Below are the code and all the weights of a small trained network. Each question names an input and a target symbol and asks about switching units off, where a switched-off unit gives its printed mean instead of its output.

import numpy as np


def w(rows, s, z=0):
    codes = np.array(rows[::2]) - 128.0
    scale = np.full(codes.shape[1], s)
    scale[-1] = z or s
    return codes * scale


def norm(h):
    return h / np.sqrt((h * h).mean(-1, keepdims=True) + 1e-5)


def f(y):
    return np.maximum(y, 0)


def softmax(a):
    e = np.exp(a - a.max(-1, keepdims=True))
    return e / e.sum(-1, keepdims=True)


def log_softmax(a):
    a = a - a.max(-1, keepdims=True)
    return a - np.log(np.exp(a).sum(-1, keepdims=True))


def net(x, mask):
    ids = ['αβγλπσ'.index(c) for c in x.split()]
    T = len(ids)
    res = E[ids] + P[:T]
    u = 0
    for l in range(2):
        q, k, v = (norm(res) @ M[l].T for M in (Q, K, V))
        z = softmax(np.where(np.tri(T) > 0, q @ k.T / 2**0.5, -1e9)) @ v
        res = res + np.where(mask[u], z, O[l][:, -1]) @ O[l][:, :-1]
        u += 1
        y = f(norm(res) @ A[l][:, :-1].T + A[l][:, -1])
        res = res + np.where(mask[u : u + 8], y, B[l][:, -1]) @ B[l][:, :-1]
        u += 8
    return log_softmax(norm(res)[-1] @ U[:, :-1].T + U[:, -1])


Q, K, V, O, A, B = {}, {}, {}, {}, {}, {}
E = w([
[90,172,63,132,156,47,167,148,119,10],'α',
[36,119,58,168,122,82,141,93,162,75],'β',
[211,133,42,90,90,120,100,7,122,41],'γ',
[209,70,160,164,145,168,117,128,88,149],'λ',
[157,176,137,149,211,16,118,130,129,89],'π',
[183,198,184,86,87,134,38,168,104,87],'σ',
],0.013)
P = w([
[166,150,169,53,63,130,223,134,204,101],'0',
[59,180,171,68,101,178,138,94,161,215],'1',
[100,168,148,99,150,177,127,99,149,170],'2',
[127,138,120,107,181,170,98,99,164,134],'3',
[123,134,147,158,164,147,120,88,153,94],'4',
[127,124,128,166,155,145,110,97,154,93],'5',
[136,118,127,187,144,134,127,100,135,73],'6',
[157,81,110,152,147,112,121,107,102,72],'7',
[128,80,107,176,140,122,94,99,124,101],'8',
[124,81,116,198,118,112,111,104,97,87],'9',
[101,58,104,202,109,110,66,82,112,152],'10',
[76,57,83,218,138,112,57,138,110,149],'11',
[109,58,93,236,120,111,56,112,66,129],'12',
[107,37,58,255,105,106,90,99,69,109],'13',
],0.0093)
Q[0] = w([
[74,161,193,83,55,180,197,207,113,149],'L0H1',
[98,246,223,2,56,179,171,202,191,237],'L0H1',
],0.0071)
K[0] = w([
[174,119,204,79,186,105,238,98,253,126],'L0H1',
[141,185,125,25,115,230,246,51,226,167],'L0H1',
],0.0053)
V[0] = w([
[140,134,93,121,235,79,230,123,93,252],'L0H1',
[160,83,126,128,191,81,186,69,189,135],'L0H1',
],0.0044)
O[0] = w([
[179,206,30,121,121,154,205,120,128,137,2],'L0H1',
[143,142,1,228,173,109,130,128,50,238,222],'L0H1',
],0.0075,0.0021)
A[0] = w([
[132,137,59,167,138,114,189,147,42,185,111],'L0N1',
[208,105,141,141,144,213,64,176,141,147,217],'L0N2',
[131,159,78,141,105,125,109,120,84,71,114],'L0N3',
[53,82,168,128,123,88,143,105,149,106,104],'L0N4',
[162,108,197,120,116,107,89,254,131,94,85],'L0N5',
[150,123,128,111,92,163,174,173,154,145,4],'L0N6',
[150,175,124,56,64,131,164,151,109,100,153],'L0N7',
[139,133,89,137,90,125,43,109,102,137,149],'L0N8',
],0.008,0.003)
B[0] = w([
[138,185,122,254,101,70,116,105,200,146,227],'L0N1',
[75,158,137,139,142,85,181,109,96,106,253],'L0N2',
[120,80,156,112,120,170,105,90,126,164,239],'L0N3',
[155,94,143,99,180,121,137,174,117,95,193],'L0N4',
[100,80,157,159,220,98,138,152,122,99,201],'L0N5',
[103,42,112,139,131,185,83,139,103,132,131],'L0N6',
[24,130,132,110,170,117,200,150,135,116,155],'L0N7',
[142,155,161,162,111,125,119,123,121,110,243],'L0N8',
],0.0094,0.0056)
Q[1] = w([
[76,133,180,223,155,2,82,70,141,55],'L1H1',
[172,109,75,94,74,188,143,128,154,127],'L1H1',
],0.0094)
K[1] = w([
[250,141,162,134,70,143,30,90,69,65],'L1H1',
[79,180,102,164,196,134,191,254,134,164],'L1H1',
],0.0079)
V[1] = w([
[130,132,112,129,249,87,109,250,248,189],'L1H1',
[66,41,12,63,2,168,178,98,245,110],'L1H1',
],0.0043)
O[1] = w([
[214,163,205,166,135,126,245,97,179,214,2],'L1H1',
[123,142,129,199,213,166,157,23,132,124,121],'L1H1',
],0.011,0.0075)
A[1] = w([
[98,149,79,128,172,195,50,85,99,117,175],'L1N1',
[54,150,4,127,73,118,109,163,105,73,136],'L1N2',
[73,68,101,181,104,185,141,191,57,156,33],'L1N3',
[68,131,105,96,224,200,155,88,148,86,92],'L1N4',
[84,159,199,37,123,145,158,254,153,128,18],'L1N5',
[161,143,144,168,221,142,168,131,174,199,6],'L1N6',
[183,186,56,194,77,103,46,98,163,189,115],'L1N7',
[85,130,62,136,81,106,73,59,59,127,207],'L1N8',
],0.007,0.0026)
B[1] = w([
[168,163,119,135,92,115,135,156,222,76,224],'L1N1',
[156,103,127,168,117,220,169,133,79,164,236],'L1N2',
[124,159,131,73,120,185,191,115,119,227,154],'L1N3',
[160,154,191,7,117,136,74,133,131,112,169],'L1N4',
[125,51,173,96,177,35,19,168,87,189,149],'L1N5',
[171,47,54,254,103,133,73,122,132,177,139],'L1N6',
[124,171,135,154,107,101,181,189,207,34,185],'L1N7',
[167,143,107,69,138,198,176,131,87,83,248],'L1N8',
],0.0078,0.011)
U = w([
[112,188,190,30,182,191,182,75,203,74,230],'α',
[125,12,129,254,223,129,58,23,146,77,99],'β',
[115,85,99,78,84,163,70,100,180,178,3],'γ',
[192,45,127,100,135,247,205,200,55,207,57],'λ',
[157,153,93,221,49,110,117,184,194,149,162],'π',
[155,16,217,63,134,35,20,120,103,136,147],'σ',
],0.0058,0.0024)

Each question gives the input, a string of symbols that net reads in full, and the target symbol t.
The units are the heads (2 rows each of Q, K, V and O) and the neurons (one row each of A and B). Each row of codes is followed by its name. A weight is (code - 128) times the scale printed after its matrix; where a second scale follows, it is the last column's (O, A, B and U).
mask holds one flag per unit, layer by layer, with each layer's heads first. A switched-off unit (its flag False) gives its mean, the last column of its rows in O or B, instead of its output. The means were averaged over made-up inputs and are rounded, as every weight is.
A unit's drop is (log p(t) with every unit on - log p(t) with that unit switched off) / (log p(t) with every unit on - log p(t) with every unit switched off).
The circuit of an input: a set's keep is (log p(t) with only the set's units on - log p(t) with every unit switched off) / (log p(t) with every unit on - log p(t) with every unit switched off). Starting from the 12 units with the biggest drops (on a tie, the unit counted first), units are removed one at a time, each time the one whose removal leaves the highest keep (on an exact tie, the one counted first), for as long as the keep stays at least 0.8.
units of the circuit, in order: the units of the circuit, biggest drop first
most important unit: the unit with the biggest drop
k most important neurons: the k neurons with the biggest drops, biggest first
top k neurons in layer l: the k neurons of layer l with the biggest drops, biggest first
input π σ α α, target σ: top 2 neurons in layer 0 => (L0N1; L0N7)
input α α π λ, target π: most important unit => L0H1
input π π α α α β λ, target λ: units of the circuit, in order => (L1H1; L1N3)
input α π α γ σ γ λ β λ λ π π, target π: units of the circuit, in order => (L0H1; L1N7; L0N1)
input σ σ λ β π π γ γ, target π: 2 most important neurons => (L1N7; L0N2)
input π β β α σ λ β σ, target σ: units of the circuit, in order => (L1H1; L1N5; L0N5)
input σ π σ β α γ λ α β π π γ π λ, target π: 2 most important neurons => (L0N1; L1N7)
input λ σ π λ β λ, target λ: units of the circuit, in order => (L1H1; L1N1)
input β γ σ λ, target α: units of the circuit, in order => (L1N4; L0N2)
input γ λ σ λ π α π λ σ, target β: units of the circuit, in order => (L0N5; L1H1)
input λ γ π λ π γ σ β σ β, target σ: units of the circuit, in order => (L0H1; L0N4)
input π π α, target π: units of the circuit, in order => (L0H1; L1H1; L0N1)
input σ λ α π λ α σ λ, target σ: units of the circuit, in order => (L0H1; L1H1; L1N2)
input α α π β β, target π: top 3 neurons in layer 0 => (L0N7; L0N5; L0N2)
input σ λ β λ λ α, target λ: top 4 neurons in layer 0 => (L0N7; L0N2; L0N5; L0N3)
input λ π π β γ β β π, target π: top 2 neurons in layer 1 => (L1N7; L1N1)
input β π π β α, target π: units of the circuit, in order => (L1H1; L1N8)
input β λ β, target λ: 2 most important neurons => (L1N2; L0N5)
input π σ λ β, target σ: 3 most important neurons => (L0N4; L0N1; L0N7)
input γ α λ, target α: most important unit => L1N4
input σ γ π σ λ σ, target β: most important neuron => (L0N5)
input λ β β α π σ, target σ: 2 most important neurons => (L1N5; L0N5)
input σ β γ β λ π γ, target π: top 2 neurons in layer 1 => (L1N7; L1N1)
